Here is a tiny trained network, its code and every weight. The questions are about switching its units off for an input and a class, where a switched-off unit gives its printed mean instead of its output.

import numpy as np


def w(rows, s, z=0):
    codes = np.array(rows[::2]) - 128.0
    scale = np.full(codes.shape[1], s)
    scale[-1] = z or s
    return codes * scale


def f(y):
    return y / 2 * (1 + np.tanh(0.7978845608 * (y + 0.044715 * y**3)))


def log_softmax(a):
    a = a - a.max(-1, keepdims=True)
    return a - np.log(np.exp(a).sum(-1, keepdims=True))


def net(x, mask):
    res = np.array(x, float).reshape(1, 4) / 4 @ E
    y = f(res @ A[0][:, :-1].T + A[0][:, -1])
    res = res + np.where(mask, y, B[0][:, -1]) @ B[0][:, :-1]
    return log_softmax(res[-1] @ U[:, :-1].T + U[:, -1])


A, B = {}, {}
E = w([
[225,128,139,121,149,139,42,97,46],'x0',
[111,188,165,143,47,246,107,210,95],'x1',
[132,134,127,132,128,128,132,125,132],'x2',
[92,105,189,229,170,161,169,36,69],'x3',
],0.013)
A[0] = w([
[113,155,198,177,82,170,143,126,122,119],'N1',
[89,143,193,188,119,171,140,114,89,78],'N2',
[116,66,148,166,200,115,160,52,129,159],'N3',
[182,107,58,49,136,49,88,126,190,213],'N4',
[134,228,99,97,73,168,79,231,131,126],'N5',
[50,109,97,104,141,106,199,178,138,254],'N6',
[178,140,164,147,114,119,102,108,60,119],'N7',
[179,79,118,147,155,79,110,84,123,125],'N8',
[118,145,84,104,116,117,158,168,210,203],'N9',
[248,107,153,131,147,147,27,112,69,183],'N10',
[81,122,128,122,152,79,180,103,192,200],'N11',
[82,116,124,159,100,144,170,131,160,167],'N12',
],0.011,0.0062)
B[0] = w([
[54,199,196,134,157,177,97,150,90,192],'N1',
[56,183,139,185,145,134,115,179,43,192],'N2',
[147,85,118,119,139,131,187,41,116,225],'N3',
[182,181,74,154,113,13,79,240,150,235],'N4',
[197,42,191,61,95,229,148,92,157,252],'N5',
[38,54,124,219,93,160,96,119,152,214],'N6',
[200,156,36,149,139,192,121,121,151,183],'N7',
[143,156,145,120,215,113,195,106,164,190],'N8',
[48,124,137,193,133,151,52,123,218,205],'N9',
[235,185,1,91,176,186,98,153,110,246],'N10',
[141,55,95,170,33,86,82,75,40,205],'N11',
[34,135,168,129,106,141,171,129,114,179],'N12',
],0.0084,0.018)
U = w([
[97,88,72,185,88,73,72,134,174,247],'0',
[184,195,109,98,155,35,120,193,155,136],'1',
[93,49,149,170,101,115,181,7,88,152],'2',
[161,138,114,124,234,133,211,28,143,7],'3',
[96,75,214,126,98,204,116,118,238,204],'4',
[196,84,125,1,67,180,135,129,120,110],'5',
[28,148,220,154,116,137,169,169,84,143],'6',
[121,174,123,182,161,203,90,134,92,67],'7',
],0.0091,0.0017)

Each question gives the input, the list of numbers given to net, and the class t.
The units are the neurons (one row each of A and B). Each row of codes is followed by its name. A weight is (code - 128) times the scale printed after its matrix; where a second scale follows, it is the last column's (A, B and U).
mask holds one flag per neuron, in row order. A switched-off neuron (its flag False) gives its mean, the last column of its row in B, instead of its output. The means were averaged over made-up inputs and are rounded, as every weight is.
A unit's drop is (log p(t) with every unit on - log p(t) with that unit switched off) / (log p(t) with every unit on - log p(t) with every unit switched off).
The circuit of an input: a set's keep is (log p(t) with only the set's units on - log p(t) with every unit switched off) / (log p(t) with every unit on - log p(t) with every unit switched off). Starting from all 12 units, units are removed one at a time, each time the one whose removal leaves the highest keep (on an exact tie, the one counted first), for as long as the keep stays at least 0.8.
units of the circuit, in order: the units of the circuit, biggest drop first
most important unit: the unit with the biggest drop
top k neurons: the k neurons with the biggest drops, biggest first
drop when u is switched off: that unit's drop, to one decimal
input [-5,7,3,1], class 6: most important unit	N2
input [-3,-3,-8,1], class 2: top 2 neurons	[N10; N4]
input [0,5,-8,8], class 6: units of the circuit, in order	[N10; N2]
input [0,-1,-7,1], class 2: units of the circuit, in order	[N4; N10]
input [-3,2,-7,1], class 6: top 2 neurons	[N5; N10]
input [4,5,2,0], class 5: top 3 neurons	[N5; N9; N6]
input [1,-1,-7,-6], class 1: top 2 neurons	[N4; N11]
input [-6,-7,-4,1], class 2: top 3 neurons	[N3; N11; N10]
input [1,-5,-2,8], class 3: top 2 neurons	[N8; N6]
input [-8,-8,-3,1], class 2: top 2 neurons	[N3; N11]
input [-1,4,0,0], class 4: top 3 neurons	[N5; N10; N4]
input [2,1,4,-1], class 5: top 2 neurons	[N4; N2]
input [8,0,-1,-8], class 1: drop when N4 is switched off	4.2
input [8,-2,-6,-8], class 1: units of the circuit, in order	[N4]
input [4,-1,-3,-5], class 1: drop when N4 is switched off	0.7
input [1,-4,-8,-3], class 1: drop when N4 is switched off	0.3
